Questions about the array below. Counting starts at 1.
1) What is the entry in the bottom-right corner?
2) What is the entry in row 2 and column 1?
3) What is the entry just right of the centre entry?
4) What is the entry in row 2 and column 3?
5) What is the entry directly below 30?
6) What is the minimum?
7) What is the entry directly above 4?
8) What is the entry at row 3, column 3?
[[-27  19  10  15  15 -51  -2  12 -13   7 -18 -15 -22]
 [-14  -8  37  15  -7  -1  -4  20 -17 -46 -49 -15 -19]
 [ -8  32  33   8  -3  -5  11 -13 -52 -15 -20 -18  -9]
 [  3  54  14  10  31   7  10   8 -28  -4  -4  -5 -21]
 [ -9   7   1  30  16  -9   4  -4 -21 -18 -27  -6  -5]
 [  8  -4  -3  11  26 -56  -4  14 -21   5 -23   0 -34]
 [-13   6 -17  -6 -12 -13  10  11  -5  -8   3 -24 -20]]
1) -20
2) -14
3) 8
4) 37
5) 11
6) -56
7) 10
8) 33

array([[ 10,  49, -36,  -2, -20,  12,  -9,   2,  40, -26,   7],
       [  5,  55, -42,  -2, -16,  26, -11,  -1,  38, -30,   5],
       [ 11,  48, -36,  -4, -15,  20, -12,   1,  41, -25,  -2],
       [  8,  32, -37,  -3, -19,  -7,  -8,   0,  37, -27,   3],
       [  7,  45, -36,  -5, -20,  18,  -9,  -1,  31, -24,   8],
       [  9,  54, -41,  -1,   0,  17, -20,   7,  32, -22, -13],
       [  9,  53, -45,   1, -15,  13, -10,  -1,  40, -27,  -3],
       [  8,  51, -44,  -3,  -7,  19, -16,   0,  37, -27, -15],
       [  7,  44, -42,  -1,   1,  16, -11,   5,  40, -20, -22],
       [ 13,  58, -35,  -2, -10,  17,  -9,  -1,  43, -27,  -6],
       [  7,  54, -43,  -1,  -3,  14, -14,   5,  42, -27, -10],
       [ 10,  43, -35,  -3, -21,  18,  -4,   6,  33, -25,   6],
       [ 12,  47, -44,  -2,  -5,  20, -16,   5,  39, -31, -12]])
Indices start at 1.
What is the entry at row 3, column 1?
Answer: 11
What is the entry just left of the smallest entry?
Answer: 53
The entry at row 2, column 3 -> -42
What is the entry at row 3, column 2?
Answer: 48
The entry in row 1 and column 2 is 49
The bottom-right entry -> -12
What is the entry at row 1, column 1?
Answer: 10
The entry in the top-right corner: 7
What is the entry just right of the largest entry?
Answer: -35
What is the entry at row 2, column 1?
Answer: 5
The entry just left of the largest entry is 13
What is the entry directly below 58?
Answer: 54
What is the entry in row 2 and column 2?
Answer: 55
The entry just right of 53 -> -45
The centre entry is 13
The entry directly above the centre entry is 17
What is the entry directly above 42?
Answer: 43
The entry in row 1 and column 3 -> -36
What is the bottom entry of the column that holds the largest entry?
Answer: 47
What is the bottom-left entry?
Answer: 12
What is the entry just right of -8?
Answer: 0
